Every row comes from one small tree of marks. The marks that hang from a mark follow it in brackets, in alphabetical order. Every link used is in the known rows. Which tree was each row made from?
Known rows:
vidip{vatu{fana{lenup{savog}}}}: [ -1.5 -26.1 -10.7 -16.6   4.7  -8.5  -1.6  13.1   9.2   9.3  11.0  23.3
  20.2  29.8  13.1  -9.6 -13.8 -20.0  11.2   8.4 -10.3   5.0   8.8  39.5
  -5.3  -3.0   3.9  -6.5   9.3 -16.4  15.6  -5.0  25.1 -16.1  -5.4   0.6
  -8.2  -7.0  -0.3   5.3  21.9 -21.0]
netana{fana{vatu} rase{savog}}: [  9.2 -18.2   0.0 -13.2  50.5 -22.5  22.2  14.5  25.8 -21.6  -7.2  19.7
  26.0  30.7  19.1  -6.4  20.9   9.7   9.8 -10.0  16.8 -10.9  22.7  13.1
 -27.7 -15.8  -6.7  -3.3  15.6  -3.5  17.3  34.0  49.4  -5.4  -5.3  -2.8
  22.3  14.4  21.7  12.0  39.0   3.2]
sisazem{bafuseg{fana{lenup{netana savog}}}}: [ 12.8 -22.3 -11.0 -15.0  11.7 -49.9  25.7  30.8 -24.2  25.2  29.7  10.2
 -11.0  20.6   9.2 -29.9   0.2  -4.2  -9.0  -0.6 -18.0  22.3  -1.3  27.8
  14.6  -6.7  -6.0   7.6  34.8 -11.1  25.4 -32.2  20.9  -6.9   0.0  -5.8
 -21.2   3.5  -2.5  12.0  17.3  11.8]
vidip{netana{doza{bafuseg{lenup}} fana{vatu}}}: [ 16.4 -31.1   0.6  -7.9  57.7   9.9  28.6   3.4   0.3   3.6  26.1  12.5
  46.0  20.7  22.4 -24.3 -18.7  -9.5  33.4 -13.7   4.3 -18.0   9.2  23.6
  10.8 -25.1  16.8 -11.6  25.0   4.4  13.1  14.5  31.7   0.3 -11.0  -3.4
  11.9  -1.7  -0.6  29.0  36.2  -9.5]
rase{doza{bafuseg savog} netana{vidip}}: [ 11.5  -2.5 -16.8 -15.7  41.7  22.3  -7.4 -28.9  11.7  -2.6  25.3  17.9
  23.0  13.7 -19.0  -7.3 -12.6 -12.2  22.1 -19.0  18.4 -28.1  22.7   3.1
  -0.5  -9.3   0.9 -31.8  -3.9  14.9  16.1  13.0  19.5 -16.0  10.0 -10.1
  29.7  -1.9  -2.0  26.8  38.5   6.8]
bafuseg{fana lenup{netana{doza rase}} sisazem}: [  4.1 -17.9  25.1 -38.0  12.9  16.5  21.0   3.6 -35.5   0.3  29.8  -4.5
  22.9   1.9  19.1 -25.4   1.3  11.8  11.8 -11.6 -13.8  -9.5 -12.1  12.3
  14.4 -17.2  -5.2   8.1  62.2   4.1  13.7 -17.1  24.1  -4.0   6.9  21.2
   3.1   1.6  14.5  28.5  23.9  28.6]
fana{lenup vatu{netana rase{doza{bafuseg} savog}}}: [ 24.7 -33.8 -22.2 -19.3  68.1  26.1  11.4  -7.0  13.8   4.7  24.7  28.4
  46.6  24.9  -9.5   0.6  15.7  -0.5  41.7 -28.1  14.1  -6.3   2.4  -4.6
 -29.7 -33.2  -2.7 -19.6  14.0  16.0   3.5  71.4  53.2   1.8 -10.9 -13.4
  30.6   9.3   4.5  18.3  58.5   6.2]
netana{doza rase{savog} vatu{fana} vidip}: [  3.0 -15.9  23.4 -45.6  22.4  -1.9   6.9  -5.9  25.2 -35.8  -2.5   9.2
  70.4  12.1  22.8 -14.9  -5.5  10.8  39.4 -21.2  18.8 -37.5   9.7   9.3
 -28.2  -7.3  -1.5  -0.3  19.9 -12.3  11.8  30.1  35.9   9.3  16.1  -4.3
  20.7   1.5  31.5  17.5  53.6   5.2]
vatu{fana netana rase{doza savog}}: [ 20.8 -21.5 -23.2 -26.9  55.5  36.6  -4.6  10.0  25.6  -7.9   8.4  31.6
  55.1  11.8  -6.4   7.8  22.6  -6.5  38.4 -24.2   1.2 -18.4   4.5   5.0
 -29.0 -19.9   0.4 -14.7  25.9  16.1   8.2  64.3  55.8  -6.8  -3.2 -19.7
  13.0  18.3  21.2  13.1  58.9   2.1]
rase{netana{doza vatu vidip}}: [ -4.8  -2.4   4.8 -21.4  28.6   8.6   4.6 -24.2 -12.5 -27.6   8.7  15.0
  69.2  -0.7   3.2 -26.8 -30.7  -1.5  30.2 -33.4  11.4 -28.6  11.5  14.9
  -7.1 -15.6  -4.2  -4.8  15.6 -10.2   7.9   7.7  16.6  18.9  14.1 -15.3
   8.5  -0.6  17.1  34.4  29.4  -5.5]
lenup{savog{fana{vatu{netana rase}}}}: [ -1.3 -15.6  -5.3  -1.1  45.2 -29.9  14.4  44.0  11.9 -23.8  -0.6  33.9
  75.4  24.7   6.0   2.1  12.2   0.7  12.9 -26.3  -0.8  20.8   9.2  15.2
   5.5 -40.1   0.1   0.5  19.6   2.6  12.9  39.6  42.7   9.3   3.6 -21.1
  -6.2  24.4   1.7   7.5  22.9  -7.4]
bafuseg{fana{vatu{rase{netana}}} lenup{savog} sisazem}: [ -2.3 -11.4  -4.8  -0.8  31.8  -4.3   3.4  -9.8 -33.8  -3.2  33.7  19.3
  37.1  16.5   6.3  -6.9  13.8  -4.8  -5.8  -0.5   2.5  13.2  -2.0  25.7
  27.7 -38.2  -7.2  -3.4  40.1   2.2   7.2  18.7  21.4  -6.7  -9.3   5.3
 -15.6  10.0  -0.8  17.2   9.6  10.5]
rase{doza{bafuseg{lenup} savog{fana}} vatu{netana}}: [ 18.4 -13.0 -24.5 -27.1  46.2  58.5  -4.6   9.9  20.8   8.7  36.3  23.0
  43.5  17.9  -1.7 -16.3  12.9  -3.8  23.4 -15.3  -3.2  -9.8  24.3   8.4
  12.1 -17.4   7.1 -26.6  19.4  24.9  23.8   8.0  16.1 -13.1   5.3   0.6
  18.3   0.8   5.4  19.1  46.9  15.8]
vidip{netana{fana vatu{rase{savog}}}}: [ 12.6 -15.7 -25.8 -17.4  55.2  20.4  18.0  19.0  35.9 -16.3   6.7  31.0
  62.9   9.1  -1.8 -10.0   5.7   7.5  42.8  -7.8  10.7 -18.7   2.7   9.9
 -30.1 -24.9 -11.6 -10.7  30.2   5.2  15.8  53.5  55.6   0.4 -12.2 -27.8
  -1.0  16.8  14.6  21.4  57.5  -4.5]
vidip{netana{doza{bafuseg savog} rase} vatu{fana}}: [  3.9 -35.6  19.2 -49.1  48.3  28.1  13.7  12.8  38.3 -22.2  25.9  10.7
  77.1  18.7  16.8  -7.4  -5.6 -14.8  43.3  -8.8   5.5 -48.4   3.0  10.7
 -17.0  -2.7  29.4 -27.5   9.7   8.1  10.8  17.7  46.6 -12.7  17.2  -6.6
  16.9   6.4  -6.3  37.1  57.9 -11.2]
lenup{fana{vatu{netana{doza vidip}}} savog}: [  6.4  -6.4  -0.5  -7.8  24.5 -54.8  13.7  17.0   6.8 -18.5  -5.2  17.2
  70.1   7.4   6.9 -19.8 -24.4   8.4  29.1 -19.5   8.5  -3.6  -2.4  10.5
  -7.0 -24.6   7.0  11.2  22.0 -23.0  14.8  10.5  26.1  23.2  12.2 -16.3
   1.7   8.2  25.2   0.6  16.1  -8.8]
bafuseg{sisazem{lenup{fana{vatu} netana{doza} savog}}}: [  9.6 -25.5  15.2  -8.9  17.8 -46.8  21.1  36.7 -23.6   5.1   6.7   5.0
  36.7  20.1  24.6 -31.7  -9.1   4.3   3.8 -17.5  -6.1  15.6 -21.6  -1.1
  18.9 -22.0  18.7  22.1  63.9 -11.4  19.8   6.4  28.0  15.1  12.8   1.7
   0.0  12.2  40.0 -14.2  12.3  19.8]
savog{fana{lenup{netana{doza}}}}: [  5.8 -30.5   7.3 -23.3  21.1  -3.9  22.9  47.8  -7.4   6.3   7.0  11.9
  23.6  19.9   2.4 -28.4 -12.0   2.3   5.0 -27.5 -28.3  12.4  10.0  16.3
  12.4  -9.6  -9.7   6.0  34.2  -0.2  22.5  -3.2  28.6   8.3   9.3  -5.6
  -0.8  -1.2   3.3  13.7  34.0   6.2]
bafuseg{fana lenup{netana} sisazem}: [  9.3 -15.1   1.2  -9.9   8.1  19.3   8.1  -1.5 -40.1  18.7  31.9   3.4
  10.4  -0.9  10.4 -17.9   9.4   0.4  -3.8   6.7  -3.6  11.7  -8.6  28.3
  36.9 -10.0 -18.1  11.9  51.5  -0.4  21.3 -35.1  22.3 -12.8 -12.8  20.8
 -15.3  -2.1   4.3  15.8  13.9  19.8]
netana{doza{savog} fana vatu}: [ 12.0 -13.1  -4.0 -26.0  42.6   0.1  12.1  30.4  40.9 -11.8   9.0   9.8
  34.4  16.3  21.1 -32.4 -17.4  11.4  27.5  -8.1   6.8 -33.8  22.9  -1.2
 -28.4 -16.3  14.1  -5.9  41.2   1.7  35.9  30.5  36.7  -0.1   7.3  -6.3
  24.6  -5.2  18.5   5.1  45.8  -0.4]
rase{doza{bafuseg{sisazem}} netana{vidip}}: [  1.7  -4.9 -19.6  -5.8  24.6  42.9 -10.7 -61.3 -31.5   4.1  26.7  18.7
  28.3   4.0 -10.0 -13.8 -27.2 -20.8  24.6 -17.4  14.0 -17.4  12.7  15.6
  12.7 -22.9   1.1 -20.4  12.6  10.8  -0.8  -3.5  13.7  -5.9   6.8 -11.7
  24.6  -2.6  11.0  25.0  18.5  13.0]
netana{rase{doza{savog}} vatu{fana} vidip}: [  7.5 -17.4   8.4 -44.7  27.5  12.4 -14.1   3.2  32.3 -33.1  -1.4  16.4
  65.2   9.2   0.8  -0.7 -10.4   5.7  35.4 -16.3  25.4 -39.5  12.0  -2.0
 -25.9  -5.1  -4.1  -9.8  19.3   1.6  20.4  26.0  40.9  -7.2  11.2  -6.7
  36.4  -1.9  25.4  19.4  47.9  10.7]
lenup{fana{vatu} savog}: [  1.8  -8.8  -9.7   9.9  24.6 -61.2  16.3  28.8  -1.7  -1.9  -9.4  16.7
  16.9  28.3  11.3 -20.5  -8.0  11.2  -6.5  -1.0   4.5  14.6   7.0   6.9
  -2.4 -22.6   3.7  11.5  18.8 -17.1  21.3   9.1  31.6   0.1   2.2  -5.5
   4.7  11.9  16.3 -13.3   9.1  -3.1]
vatu{fana rase{doza{savog} netana{vidip}}}: [ 11.5 -15.2 -14.3 -28.3  45.2  33.0 -19.9  -4.5  23.8 -18.0   9.2  29.9
  57.4   8.4 -31.0  12.4   4.7 -12.9  26.5 -20.7  13.7 -29.2  10.3   6.6
 -10.0  -7.4 -14.0 -25.5  10.5  18.9  14.2  42.3  41.8 -14.9   3.6 -21.1
  18.4   4.2   6.9  26.3  49.0   4.0]
sisazem{bafuseg lenup{fana netana{vatu{rase} vidip}}}: [ 12.8 -24.3   8.3 -25.9  15.8  -5.1  23.5  19.2 -18.7   2.7  12.4  15.6
  78.1  -2.5 -11.5 -13.4  -1.5  16.4  26.3 -22.3  24.1  11.7 -28.5   5.1
  13.0 -18.0 -25.5  14.9  51.2  -7.5  15.6  -5.8  44.5  18.9  -4.0 -20.0
 -10.5  20.2  17.9  14.0  32.1  29.4]
lenup{fana{vatu{rase}} netana{vidip} savog}: [  2.1 -15.7   4.4  -4.0  25.0 -55.1  20.5  22.8   1.6 -11.9 -16.9  21.8
  51.4  12.4 -18.2  -9.7  -2.3  16.7  15.6 -12.0   9.8   7.5 -15.5   5.6
  -3.4  -9.7 -27.6  10.3  20.0 -12.7  18.1  13.0  44.2  14.1  -3.6 -17.5
  10.8  14.7  19.9   8.0  26.7   6.6]
fana{lenup{savog} vatu}: [  6.2 -14.3 -14.7   2.6  21.8 -47.7  11.7  17.9  -7.5   0.6   4.9  21.6
   5.8  34.8  12.9 -13.2  -8.3  -3.0   1.3  -8.8   2.4  23.2   4.3  13.0
  -6.0 -22.8  -3.1   5.1   8.6  -8.4  18.4  13.7  24.9 -10.0  -2.5   1.3
   1.5  -4.9   1.9   0.2  10.2 -10.8]
vatu{fana{lenup{savog}} netana{doza vidip}}: [ 12.7 -15.0  -8.9 -24.9  10.6 -26.2  -4.8  16.0  14.4  -1.8  11.8  23.8
  48.3  15.1   9.2 -12.3 -31.7 -23.7  42.7 -18.4  -6.4  -5.4  -1.6  32.9
  -3.3 -16.6   5.9  -1.3  20.1 -12.9  13.8   3.0  16.2  -2.2  11.0 -11.2
 -12.6 -13.5  11.4  10.7  24.2 -14.9]
bafuseg{lenup{netana{vidip} savog{fana}}}: [  0.5  -0.4   5.9  -9.2  -3.8 -26.6  13.7  25.6  -4.4  -2.3   6.9  17.4
  18.8  14.9   1.4 -12.1  -6.9  -0.3   1.4 -10.8 -12.4  26.8   7.9  32.1
  38.6  -4.3 -23.4   3.0  17.5  -6.6  26.0 -29.2   6.8  -4.6  -0.5   4.9
 -18.0   0.1  -1.2  12.5  17.0   5.8]
lenup{netana{fana vatu{rase} vidip} savog}: [  0.9 -10.9  -2.6 -16.9  25.9 -27.3  15.9  15.5  22.5 -12.6  -8.0  26.9
  48.7  10.2  -5.5 -21.0 -20.9   5.3  40.7 -13.1   3.7 -17.6   0.6  20.2
 -17.8  -9.9 -21.6  -3.4  32.2  -7.7  22.9  15.2  36.5  10.2  -6.5 -23.7
  17.4   4.8  26.4  24.2  39.9   3.4]
sisazem{fana lenup{netana{vatu}}}: [ 12.2 -30.7  23.7 -18.9  18.8 -11.9  10.1  34.6 -13.9  17.2   7.5   3.7
  54.8  11.2  15.7 -17.4   2.5   8.4  11.2 -21.4  15.1   3.6 -17.2  13.5
  25.6 -17.3  -0.2  20.0  46.2 -12.5  17.3 -12.4  36.8   9.5  -1.4   4.9
  -9.7  21.1  25.9   1.3  17.0  18.5]
rase{netana{doza vatu} savog}: [  2.9  -4.8  -2.5 -23.8  50.3   9.1  13.5  -5.8   5.8 -23.7  15.3  13.4
  42.1  12.8  17.6 -32.9  -2.9   1.3  18.3 -29.5   0.4 -27.8  19.5   3.5
 -22.8 -15.0   8.6 -10.3  22.8  -3.7  12.3  39.5  25.2  13.5  14.7 -11.1
   6.3   9.9  20.6  22.7  49.3   0.1]
netana{rase{doza{savog vatu}}}: [  9.5 -12.5  -7.7 -41.8  36.8   7.6  -0.6   8.1  11.1 -25.3  -4.7  20.4
  20.5  15.9   0.0 -13.2  -1.5  19.0  21.2 -18.2   8.2 -11.0  12.3 -30.2
 -46.5 -17.7   1.0 -13.1  14.7  19.4  30.4  28.9  37.8 -21.2  17.6  -2.7
  39.6   9.5  26.3  19.9  41.8  17.4]
bafuseg{fana{vatu{netana{vidip}}} lenup{savog} sisazem}: [  7.6  -3.8  -4.3  -0.6   3.7 -18.8  -4.6 -18.1 -24.8  -5.9  30.1  15.7
  60.7  -2.0  16.7  -1.8  -0.1  -4.9  14.3   6.1  21.2  17.8  -7.9  38.3
  36.0 -29.1  -8.8  13.3  32.8 -17.3  14.0 -21.1  11.5   0.3 -10.9  12.1
 -24.6  -3.2   7.0   8.0  -2.7   0.8]
sisazem{fana{vatu} lenup}: [ 14.1 -29.5  16.5  -0.4  19.3 -22.8   7.1  22.3 -19.2  15.6   4.6   6.0
  50.8  24.0  17.5   2.3  16.1  11.1  -3.7 -15.1  29.4  22.0  -9.7  12.9
  29.6 -32.6   5.4  21.2  24.8  -9.7  11.9   2.1  38.8  -0.8  -5.0  10.7
  -8.1  21.0  13.8 -15.0  -1.8   5.9]

Write each row's tree:
[  8.3  -6.7 -14.4 -17.6  28.8  12.6   9.9  -8.1  35.2 -14.1  -1.2  25.3
  54.5   8.5  -5.5  -6.9   1.9  18.9  40.5  -4.3  26.8 -17.8  11.9  13.8
 -29.0 -19.0 -27.5  -6.3  21.7  -3.8  19.5  40.7  45.0   3.9 -13.0 -16.8
  16.2   4.9  19.8  10.8  50.5   2.7]  netana{fana vatu{rase{savog}} vidip}
[  8.0 -24.1  -1.8 -31.0  20.0 -40.3  18.1  25.5 -12.8   0.6  -1.2  17.7
   2.2  21.6  13.3 -46.1 -28.4   1.0  21.3 -21.3 -26.4  10.2  -3.3  -2.2
 -25.8  -8.3   1.5   2.8  26.5  -3.7  31.5   1.1  17.0   0.7  15.2  -5.8
   9.1  -5.1  28.0  18.4  34.4   4.2]  fana{lenup{netana{doza{vatu}} savog}}
[ 11.6 -20.9  -9.3  -2.8  44.0  10.1   5.3   6.7 -12.2  -2.0  17.2  23.9
  57.8  18.1  -4.5   1.9  30.8   1.2  -0.2 -13.0  22.6  18.9 -13.0   3.6
  13.9 -36.9  -9.8   2.6  45.8   3.2   5.3  46.4  45.4   1.7  -4.6  -6.9
 -15.0  26.7  19.7  -5.2  27.6  23.7]  bafuseg{sisazem{lenup{fana{vatu{rase{netana savog}}}}}}
[  6.1 -20.6   4.1   1.7  16.9 -51.0  24.1  42.3 -19.3  -2.6  15.8  17.6
  40.5  38.0  32.0  -8.9  14.6  -1.1 -20.3 -20.3   5.9  47.9  11.3  18.9
  38.4 -33.1  16.8  12.6  26.2  -4.9  20.1   0.1  22.5   2.2   8.1  -7.3
 -21.6  22.3   1.9 -12.7   2.7   6.2]  sisazem{bafuseg lenup{savog{fana{vatu}}}}
[  8.8 -24.7  14.5 -18.8  48.9 -39.1  29.9  33.9   9.9 -19.3 -13.4  12.3
  32.0  20.0   4.7 -14.9  25.9  18.3  -0.7 -15.4   8.8  -3.9  -0.9  -1.0
 -17.5  -0.5 -18.3   9.0  24.9 -11.3  17.9  17.3  55.1   8.9   1.1  -2.7
  14.3  24.4  26.8  12.4  45.0  19.4]  lenup{fana{vatu} netana{rase{savog}}}
[  5.6 -27.5  -3.4 -10.9  19.0  -5.8  15.1  46.4  -7.9  10.6   5.2  19.7
  16.4  21.1  -4.6 -16.5  -1.9  -4.6  -4.6 -17.1 -18.0  25.5  10.7  26.2
  22.4  -7.0 -23.8   5.9  24.9  -1.9  23.5 -16.6  31.0  -3.2  -2.2  -4.5
 -10.7   1.2  -4.0  13.4  26.7   6.5]  savog{fana{lenup{netana}}}
[ 10.0 -33.7  43.8 -24.0  14.6 -35.6  13.6  18.7 -17.1  -6.1  -6.4   5.3
  76.0  12.4   3.7   8.0  14.8  12.7  12.6 -29.4  33.5   7.5 -24.8  15.7
  27.0 -13.8 -17.6  21.2  23.1 -14.0   7.0 -17.1  42.4  10.3   0.8   7.6
   0.6  24.0  24.5  13.8   8.8  20.3]  sisazem{fana{vatu} lenup{netana{rase vidip}}}
[  6.2   1.3  -8.5  -4.3  -9.2  -8.9  -1.2   4.7 -19.9  26.0  23.8   6.0
  -8.0  16.0  23.4 -13.5  -7.1   2.3  -0.8  14.4   2.4  25.6 -10.2  16.0
  27.4 -38.2   7.4  10.4  40.4   0.1  14.8 -16.2  11.5 -20.1  -1.3  21.2
 -23.3   4.1   4.6 -23.1 -10.9  15.6]  bafuseg{lenup{savog} sisazem{fana}}
[  3.6 -27.0   7.5 -46.2  21.2  -5.7  18.5  31.0  10.2 -17.7  -2.4  17.4
  28.0  28.8  14.8 -27.3  -0.6  22.1  13.1 -21.3 -13.4  15.7  21.6  -4.3
 -27.2 -25.6  -6.4  -1.8  20.8   0.9  24.6  26.8  28.1  -0.1  21.0  -2.8
   8.2   7.6  19.8   9.1  47.9  16.5]  netana{doza{vatu} rase{savog{fana{lenup}}}}
[ 14.2 -31.8 -20.1 -13.5  32.1  14.7   3.5  -7.6   4.8   0.6  -4.0  30.3
  47.3  15.2 -26.9   2.5 -14.0  11.5  35.5 -16.3  15.0  -3.3   7.2  12.4
 -23.3 -24.9 -29.5  -5.7  18.3   3.2  11.1  41.4  48.2   3.9 -21.2 -19.2
  36.3  -5.3  16.5  16.0  33.6  -1.0]  netana{fana{lenup vatu{rase{doza}}} vidip}
[ 17.3 -18.0  -7.0 -35.0  23.2   0.4  -6.0   7.5  27.9 -14.5   9.3  28.8
  54.5  13.2  -0.5  11.6   7.3 -18.1  38.8 -14.6  17.6  -5.8  -0.7  32.9
 -12.9  -9.9 -22.6  -5.4   9.7  -8.0   8.4   9.0  36.7 -13.8   0.0  -4.5
 -13.8  -1.5   7.4  22.6  41.5   0.9]  vatu{fana{lenup} netana{rase{savog} vidip}}
[  2.3 -11.7 -16.1 -15.0  42.6  23.2  14.0   9.4  -2.3 -21.4   8.2  27.8
  77.3   1.7  -6.6  -6.1  -7.2   6.9  40.5 -21.0  12.3  -8.5 -14.8  -0.1
 -16.7 -31.7 -11.9  -3.2  22.9   9.5   7.5  34.9  49.5   0.1  -2.7 -23.0
  -2.9  13.9   2.2  31.0  36.4  -8.0]  vidip{netana{vatu{rase}}}
[ -7.9 -12.2   6.1 -39.1   5.4  34.9   8.5 -13.6  18.9 -29.2  -2.1  18.3
  62.4   9.3  -9.5   5.4  10.0  24.5  18.2 -14.2   4.1  -7.3  26.6  12.7
 -17.6  -5.0 -15.6 -13.9  -1.4  -6.1   6.8  18.1  33.7   7.7   6.7  -7.9
  23.3  18.4  16.0  16.4  43.2   2.6]  netana{rase{doza savog{fana}} vidip{vatu}}
[  4.3 -13.3 -13.6 -19.5  38.1  38.9   5.0 -46.2 -18.8  12.5  41.8   5.9
  30.8  14.8  15.1 -43.9  14.6  -4.2  10.1  -3.0  -2.5 -31.9  18.6  20.5
   4.9 -14.4  14.6 -17.3  27.2   3.5   7.2   3.2   9.3   1.8  17.1  -2.0
  14.1   2.5  28.5  19.3  41.0  18.7]  rase{netana{doza{bafuseg{fana sisazem}}} savog vatu}
[  5.3 -40.7   7.8  -4.9  33.8 -20.8  18.1  45.6 -12.1  -2.5  -1.6  19.9
  40.0  24.1   1.8 -13.3   6.9  -2.9 -11.0 -20.8  -6.2  26.6  11.1  26.0
  24.1  -5.9 -23.3  12.5  20.2  -7.8  21.7  -6.2  40.1  10.0  -7.8  -4.6
  -3.1   3.8   0.6  14.3  26.9   2.3]  savog{fana{lenup{netana} vatu}}
[  8.4 -19.9 -13.5 -25.0  29.6  11.4  -5.2  29.3  13.7 -13.5  -4.6  22.2
  29.9  17.0  -1.1 -17.4   0.3  17.5   0.9 -11.1  -1.6  10.9  31.1 -14.4
 -11.3 -17.1   1.2  -7.0  16.2  13.8  40.0  19.9  31.8 -10.6  12.5  -9.2
  22.4   9.8  19.1  -0.2  39.2  11.8]  rase{doza{savog{fana} vatu}}
[ 13.1 -19.2 -15.9 -24.3  34.1  36.0 -13.4  -8.4   7.1 -11.8   2.0  33.0
  82.0  -1.7 -20.6  13.8  -5.1  -9.4  50.3 -27.8  12.2 -19.2  -3.2  16.3
 -12.8 -20.5 -12.5  -9.3  18.8   9.6   4.1  32.5  47.2  -1.4  -3.8 -24.0
  15.6   7.7  17.7  24.8  39.0  -3.4]  vatu{fana netana{vidip} rase{doza}}
[ -9.2 -16.6  13.1 -24.6  26.3  31.7  15.2 -28.1  15.0 -13.7  23.3  12.3
  68.0  15.0   2.5 -18.0  -2.7  -3.8  16.4 -16.1   1.6 -20.2  37.3  34.4
  12.2  -3.6   4.2 -25.9  -7.4 -10.6   5.7   5.9  16.3  18.1  12.3 -12.0
   6.8  10.5  -3.4  24.9  49.1  -7.2]  rase{netana{doza{bafuseg} vidip{vatu}} savog{fana}}
[ 12.9 -37.8  16.6 -26.6  39.2 -33.4  24.8  25.9  -1.7  -6.1   8.9   8.8
  27.5  23.7   5.2 -10.5  33.0  13.8  -2.8 -11.2   4.7   1.7   1.1  17.6
  -6.2  -0.3 -26.2   8.3  23.6 -14.0  18.2   8.9  46.9   1.2  -6.7   8.1
   6.1  10.2  12.3  24.2  43.4  15.3]  bafuseg{fana{lenup{netana{rase{savog}}} vatu}}
[ 13.8 -24.5   4.9 -14.9  49.0  -0.5  26.0 -20.1  30.0  -6.8   6.6  14.0
  53.2  24.3   4.8 -12.2   3.5  16.0  41.8 -14.1  26.1 -26.8  16.4   7.7
 -22.9 -22.4  -3.9 -13.8  10.6   3.2  13.3  54.6  46.9  11.2  -5.7 -13.0
  42.3   3.1  14.3  11.0  56.3   1.2]  netana{doza{bafuseg} fana{vatu{rase{savog}}} vidip}
[ 19.3 -12.8 -30.3 -28.9  32.4  40.8 -19.4 -27.2  17.8 -11.9   2.2  31.9
  71.9   0.7  -7.7  -5.2  16.3  -9.6  41.6 -17.9  11.6 -27.6   9.0  22.6
 -21.4   5.4 -10.1 -11.0   3.7  -0.1  10.0  15.7  28.6   1.6   2.2 -18.2
  15.5   2.2  46.1  20.0  50.9  -1.5]  rase{doza savog vatu{fana netana{vidip}}}
[ 16.0 -12.1   2.5 -29.4  39.9   1.7  26.5  24.2  21.1  -2.9  10.0  16.0
  -5.8  20.8  11.6 -13.8  19.0   2.0  15.4  -9.9  -6.6  -8.9   9.6  20.5
 -11.5  -0.4 -20.7  -9.5  34.9   5.4  23.4   6.5  36.0 -17.0 -11.1  10.2
   4.9   8.5  14.3  28.6  49.3  19.0]  bafuseg{lenup{netana{fana rase{savog}}}}
[  6.9 -24.5  -9.2   0.8  50.4  -3.4  17.5  13.6   7.7  -7.9  -6.4  26.5
  44.4  22.8   0.6  -3.0   7.2   8.4  17.0 -11.6  15.2  -3.3  10.7  13.5
 -15.7 -27.9 -13.4  -0.9  22.6   5.8  16.1  38.1  56.0  -2.0 -16.2 -13.8
  22.7  10.5   9.9  13.1  29.6  -5.2]  netana{fana{vatu{rase}}}
